[  5  54  -6 -28  -6   4  25  34 -12   8 -45  -4 -11 -28  -3 -18 -15  25
  28 -13 -12 -48 -23  18  37   8  37  50   5  22 -24 -35  23  15  39  33
   4 -12] | tokup
[  1 -13  15  -4  -8  -8  -2   6 -18  -8  -9   9  -6  16 -11 -23  -4   7
  12  35 -10 -27 -13 -10  12  15  29  11 -12  16 -10   3  -7   7  15 -12
   9  -4] | varo
[ -9  39  -5 -11  -2 -10  -3   9  -2  13 -15  -3 -11   9  12   2 -18  17
 -27 -14  13  -2  22  -3 -11  28  12   3  15 -21   4 -37  -4   0  -2 -17
 -13   1] | duz
[ 31 -74   3 -60  10  28 -21  25  31  -2  37 -27   1  51   7   3  40 -17
 -10 -62  62   7  17   7 -36 -37 -14  37  24 -24 -23   4  21 -25 -39 -42
  -7  -8] | nif
[ 35 -12  15  33  49  24  22  10 -11 -28  58  -7 -29 -13  27  49  53  -3
 -39  23  -7  35  41  12 -26 -54 -60 -28  55 -31 -36  28  39 -65 -42  63
 -14  20] | tokup
[-22 -15 -13  20  -3  -7  -2 -27 -10 -17  -7  20  19  -2 -41 -15 -11 -10
   1  30  -4 -16 -18  -4  -7  45  -6  41 -52   4  15   5 -26   0  18   7
  -8 -12] | gusam
[ 22  11 -57  11  18   6  -5  -3  64 -43 -10 -28  30  13   7   0   8 -26
 -34 -29  26   5  10   8   6 -32  24  20 -27 -48 -28 -14  58  -5  25  -4
  11 -39] | pavap
[  6  32  17 -31 -14  11 -21  27  45   7   3 -35   3 -23  18   8   3  11
  -9   7  11  45  13  17  18   3 -21   0  31 -57 -28 -20  17 -12  13  38
 -16 -25] | pavap
[ -2  74   3 -14   5 -12  -2  13  -3  -2  -8  -9  10 -13  44   9  -3  12
  -4 -31   7  13   4  13 -15   7   7  17  32 -18  -5 -27  18   2  40   3
  -6  20] | pavap
[-25  35  41  10   5  -3   0  -4  -7   0 -17 -11  -6  16   6  11 -25  13
 -52   9  -3   6  -3  12  12  21 -24  19  -2  14   1 -50  22   0   0  44
  -2  -9] | duz
[-12  50  32 -26   4   1  14 -18  11   9  46  -2 -17  -9  12  17 -18  35
  -9   6  27  57  38  -4 -51  62   5   4  43 -15  -6   5  -1 -13 -44 -56
 -24 -14] | pavap
[ 15  53  -8  17 -49   3  38   5  -4 -29 -34  15 -11   4 -15 -30 -19  48
 -30   3  20 -54  21 -13   2  90   0  12 -34  26 -15 -11   9  25  28 -17
  36 -54] | duz
[-19  57  16 -20  -9 -22   3  16  22   4   1   7 -16  -1   4   3  -1  14
  -9 -11  10  19  46  19  20  21 -17   1  18 -23  -8   6  49  18   9 -16
   3 -25] | pavap
[ 12 -14  -9   9  38  16  -5  -6  10  -6 -24  -4  14   6  -6 -29  -8 -19
 -15   9   9  23  51   0   7 -44  39 -11  -7  14  -7   4   3 -21 -42 -27
   0  -5] | tokup
[ -8  17  12 -38  21  -7   2   8   3  16 -18  -2   6  -6  12  16  16  21
 -15 -29   8  11  19  11   7 -14  17   1  22 -26 -16 -51   8  23  15  32
   3   2] | nif
[  4 -20  33 -30 -21 -12   0   6  -3  -1  -3  18   6  18 -27 -23  10   6
  -2  40  -4 -18 -12 -10  21  25   7  39 -10  12 -25 -17 -26  34  39   5
  14  -8] | nif
[-19   2  -8   6 -31  -3 -16   5  29  -9   1   8  17  11 -32 -20  -7  18
   7  41   5  -8 -38  -8  30  42   9  35 -39   9  -5 -31   8  15  52  51
  21 -42] | lusa
[-16  10  -9  48  20   5 -10   1   0 -22  17  -2   8 -11  18  21   5   5
 -19  -4   1 -30 -24  16 -33  -2  -4  -3  13 -45  25 -45  15 -16   4  -9
 -13  -3] | mupa
[-18   8  17   1 -17 -30   7   6  17 -10 -23  33  -8   4 -21 -10   2  32
   7  16   2 -41 -33  -2  41  35  21  27 -29   3  -1 -44   5  49  47  11
  28 -19] | nif
[ 15 -53  23  -6  20  16  23  28  17 -13 -14  11 -10  15 -15 -26  14  26
 -10  35 -16 -39  16  -8  -4 -44  15  27   4   3 -57   6  23  12 -11   6
  -1 -19] | tokup
[ -5 114  12  52  26   8  23 -28 -19 -10 -15  -6  27 -29  57 -13  36  34
 -15 -67 -12 -54  30  -7 -12 -28  -5  21  21 -33  28   6  48  29  24  74
 -15 -36] | gusam
[  1  -2   9  -3  -1  -4  -2   2   5  -5  14   2 -15  11  19   6   4   8
 -22  -6  15   1  30  -9 -26  -1 -14 -11  27 -18   4 -12 -12  -4 -18 -14
 -20  13] | duz
[ 18  -9  44 -74   0 -10 -11  23  32  15  45 -12 -35  21  41  27   5  31
 -41   9  18  47  48   5 -17  -8   2  -4  67  -5 -42 -18  22  24 -53 -36
 -22 -31] | lusa
[-18 -17 -42  37  15  -8   7 -30  69   3  37 -61 -28  11 -58  49  -6 -12
 -11  61 -48  -3 -27 -23 -14  52  43  -1   9 -86 -34   7 -29  -6  35  66
   1 -41] | duz
[-31  50  23 -28  -8  -2  22  13  -4  19  10   7 -18  13 -12 -11  10   5
 -34 -28  27  10  48  29  15  42 -23   2   6 -29  11 -40  31   8 -15 -25
  -5 -47] | nif
[-31  -5 -11  14  26 -22 -20  10   7 -16 -17  -5 -10 -11  -7   4   6  -7
 -41 -35  -8  11  44  34  -7   7  -2 -65 -22 -48   2 -41  11  12 -68 -10
   9 -73] | mupa
[ -2  -1 -29  92  12  24  16 -24   4 -23  15  21  37  15  -6 -48  42 -62
 -27 -26  10 -26  64  16  12 -39 -27  -7   5  12  66  31  36 -14  -9 -17
   0   4] | gusam
[ 22 -61  36  16  -8   6  -2  23 -28 -23  48  14   6  42  17   1  36   9
 -55  -5  21   8  21 -10 -68  18 -64 -21  19  15 -17 -12 -36 -18 -34 -14
  16   5] | lusa
[ 18  19   4   4  30   2   7  13  -6  24 -13 -27 -10  11  -7  18  -1 -16
 -25   4 -16 -29  13  -3  11  -7  11  28  18 -25 -25  13   5 -14   4   0
   1   3] | tokup
[ 12  72  28 -32 -10  -7  10   5  -7  18 -12 -23 -24   8  23  -7 -18  14
  16 -17  28   7  40  -2   7  19   6   5  14 -19  -2  32  16   6  -9 -47
 -11 -26] | varo
[-41  53  23   6  36  10  15 -12  11  28 -19 -30 -37  19 -18 -42  -7 -32
  10  32 -25  64  54   3  -9  56   7 -12 -38 -11   4  59  21 -19 -73   4
 -26 -42] | varo
[  6  47  16 -18  -8  -5 -12   8  -5   6 -22 -14   1  -2  39   0 -20  25
 -23 -16  10  12  14  -7 -15   6   7   0  38  -5  -3 -39 -18   6  26   0
 -14  12] | duz
[ 23 -33 -12  -3  13 -11 -11 -10 -11  -6 -17   5   3 -17   3  15   9 -11
 -10 -29   0  14   9  -5 -16   5 -17   3  -2   7  -1  22 -33   5 -33   5
  -7  19] | gusam
[-24  16 -11 -19  -3  -2  20   5  27  26   5 -17 -28  24 -29  -6   8  13
   6   1   3 -15   6   3  19  27  12  22  -9 -32  -9   8  32  23  -3  11
   8 -18] | nif
[  3   0  52 -30  16 -34  33  32 -95  -1 -24  80  -3 -31  47  12  24  40
   3 -88  18  10  27  26 -32 -22 -69  12  35  65   5 -43 -15  29 -65  27
 -20  70] | gusam
[-43   4 -19 -22   5   0  -9 -11  25  11   7 -21 -12 -16 -54  14 -56  35
   9  28 -30  45 -39  -4  14  47  19  31  11 -15   0 -44 -12  14 -11  72
 -12  22] | pavap
[-12  31  -3 -51   7   4 -13  10  -1  16 -16 -18 -22  -7   9  17 -27  11
  -6  -1 -13  11   4  11  17  13  15  12  40 -10  11 -19  16  12  26   2
 -17  34] | varo
[-30 -10 -11  17   9 -13 -22   2  13   1   9   1 -32  -1  16  -9  21  17
  -1  -3 -34 -38 -36 -13  11   3  43 -32  10 -33  25 -14   7  26 -23   2
  -8  -9] | varo
[ -1   7  15  26   1  17   1 -15  -2 -13   1 -23  -3  -1  14  22 -25  -2
 -41  10  -7   7 -23   8 -20  28   0   7  35  19   8 -44  -4 -32  44   4
  -5   5] | duz
[ 17 -14  14  -5 -19  -9 -14   9  -4  -9 -18  17  -3  -4 -15 -10   0  -8
  20  52  -4 -23 -17  -8  33  45  22   9 -18  19  -3   6 -30   5  33 -11
  18   7] | varo
[-18  57   0 -11  11 -11  -4   4 -14  12 -18   3  25  -9  13  24   3  10
 -21 -28  14  -7   7  18 -15  12 -11  19   2 -23   0 -34  21  27  15   0
   2   6] | mupa
[ 37  85  13 -59 -10  -2  22  16 -55  23 -69  -2  18 -13  40 -15 -10  38
 -51 -70  24   8   5 -13  -7  20  -5  34  -2  51 -49 -21  -7  46  -8 -19
  15   5] | tokup
[  3  50  19  -2  11  -3   1  13 -40 -12 -15  -1   1   8  34 -13   7  -7
 -33  -6   1   5  19  17   5  10  -1  -9  -1  11   3 -32  10  -3  -8  12
   5   7] | varo
[  8 -21  -7  17   4  16  28  32  -1  21  19   4 -23  15 -16 -15  38  -5
 -30  25 -22 -12 -12 -12 -13  18 -25  15  14 -14 -33  15  -8  -1 -39   8
  -9  23] | tokup
[ 10   4   9 -17   2  -1   9  25 -20   8 -12   5 -26   3  26  15  10  20
 -17  -2   1  -7   2   0  -1   3 -21  -8  18 -14 -12   5  20   4  -5  -6
  -5  32] | varo
[ 24 -71  19   5 -32  -9 -20 -15 -21 -40  19  16  33   6 -12   3   6   7
 -18  43  14 -40 -50 -15   6 -31 -37  20 -28  12 -28  -4 -22  30   8  -6
  11  -3] | mupa
[  3  -2  19  -6  -4   5  -2 -10 -13 -11  21  -3   1 -10   3  26  -6  19
 -30   2   6 -16   2  14   3   5 -27  28  27   2   7 -15   8   1   0  22
 -10   3] | gusam
[ 29 -62  67 -52  -9 -16   1  28   2 -11  36  17 -33  58 -20  17  16   5
 -38  15  21 -15   4  -4  -5  19 -62  58  15  10 -36   6 -10  28 -23 -29
   8  15] | nif
[-26  -4 -18  -5 -22  -6  -9  -6  -1 -12  -2   6  11 -17 -21   4  -7   3
  12  30  -3 -45 -36  18   9  21  10  17 -28 -10  -2 -19  14  19  43 -11
   3 -22] | mupa
[ -8 102  25  -4  -3 -11  -3   9   8  14 -15  -5  24 -23  47   7  -3   3
  -5   5   3 -14   7  17  20  19  10  23  30 -18  18 -41   6  19  63  13
  -4  39] | pavap
[ 13 -27  46 -28   4 -20   5  -1 -23  11 -36   3   9  18  -9  14 -23   5
 -28 -14   2 -15  23  -6  -5  12  15  17  13  44 -34 -30 -35  26  -1 -11
  18  -6] | duz
[ 11 -17 -13  85   3  -1 -13   2 -52   7   9  20  20  61 -40 -21 -24 -27
 -66  17  -2  11   4 -24  17   0  -8  17  24  21  26 -29  -8 -57 -12 -17
  10  26] | duz
[ -3 -32  41 -38  27   8 -17  39  18  42   5   6 -18  11 -20  25  28  15
 -16   7  12  15  22  -4 -10  12 -26  28  17 -36 -39   8  -1 -15 -58  11
 -13   0] | tokup
[  3   1  -6   7  21  -5   4   2   0   6  -3 -26 -30  23  13  -1   6  -4
  -6   1 -22  -3  -1 -12  -4  -7  10 -12   8 -20  -6  35  15   8 -24  -1
  -5  17] | varo
[-11  47   8   6   0 -45  17  -8 -77   6 -40  38  10  13 -40 -28 -19 -11
  -8 -32 -29  -2  28   2  24  27 -11  48 -14  63   3  19  -5  38  11  16
  17  -7] | gusam
[ 10  -9  17  23  10  -4  -4  23  19  -8   9  -3 -11   3  15  17  27   2
 -28  10   2   2 -10   7  -3 -11 -24 -12  13 -21 -22 -11  -4  -9  -3  10
  11   9] | tokup
[  5 -76 -18   0  13  26  14 -23 -21  -6  57  18  -3  48 -22 -25  31  -9
 -58 -34  -6 -41  22 -51 -69  10 -18  18   9   1   7  32 -12  19 -71 -56
 -26 -24] | lusa
[ 14  27 -25 -36 -11 -14   4  58   7  16 -25 -26 -39  38 -14  13 -23   5
 -44 -12 -10   5 -27  10  30  38 -41  62 -17 -17 -44 -13  60   6  12  36
   0 -27] | lusa
[-18 -12  11 -27   5 -16  19  20  14   2 -26  -1 -32 -21  38  16   7  20
  13 -66   1 -17  16  36 -20 -27 -34 -10  24  -1   4   1  26  38 -11  -6
 -18  17] | gusam
[-17 -16 -43  34 -16  11  -8 -14  15 -15 -27  -4  26  -7 -56 -19  -4 -27
 -24  28  -8  -1 -33  17  41  56 -16  28 -71  16   9 -12   2  -3  15  63
  22 -22] | gusam
[-21  24   1   4 -11  -8  22  -8 -46  27 -14   5 -19   5 -15 -38 -15  21
  33 -17  -8 -12  15 -17  19  -8  22 -15   4  -4   9  34  21   5 -21 -24
 -13 -31] | varo
[  4  -4  15   1 -26  -2   5  16 -11 -22 -17  17 -12   3   5 -32   6  17
  -7  32 -10 -33 -18  -3  20  26   2  -7 -18  18  -6 -12  -5  28  17  -4
  13  -5] | varo
[ 13 -12 -10  13  -9   7  10   8 -16  -3  17  -4 -10  -8   0   9   8  -4
  -8 -19   6 -20   6   3 -29   5 -42  -7  26 -29   5  17  -2   2 -21 -38
 -15   4] | mupa
[  6 -14  21 -15  -2  -4  10   5 -11  -8  15  15 -25  10   0  21   2  19
 -15 -12  17  -1  25 -11 -39  21 -36  11  23 -10 -13   3  -6 -14 -10 -16
 -18  -2] | duz
[-18  37   8 -25   6  -3  22   2   4  -1 -24  -4 -12 -11  20  -9  -9  15
   5   8   7  15  21  19  15  -8  10 -18  -9  -8  -6 -20  30  21  -4   9
 -12  -3] | varo
[  3  27 -11  19  17  -8 -11  -1  -5   7 -30 -26  25 -11   1   9 -17  -3
  -3 -23  10  16  10  10 -10   4  11 -13  -6 -23  -1 -25 -20   6 -23   7
  10  -4] | mupa
[ 35 -29  45 -20  31   8 -60  21   6  40 -29 -30   7 -37  13  19  15   2
 -11   9 -44  74 -37 -23  24  17  18  14  37  -3 -50  -8 -32 -30 -60  91
 -13 -10] | pavap
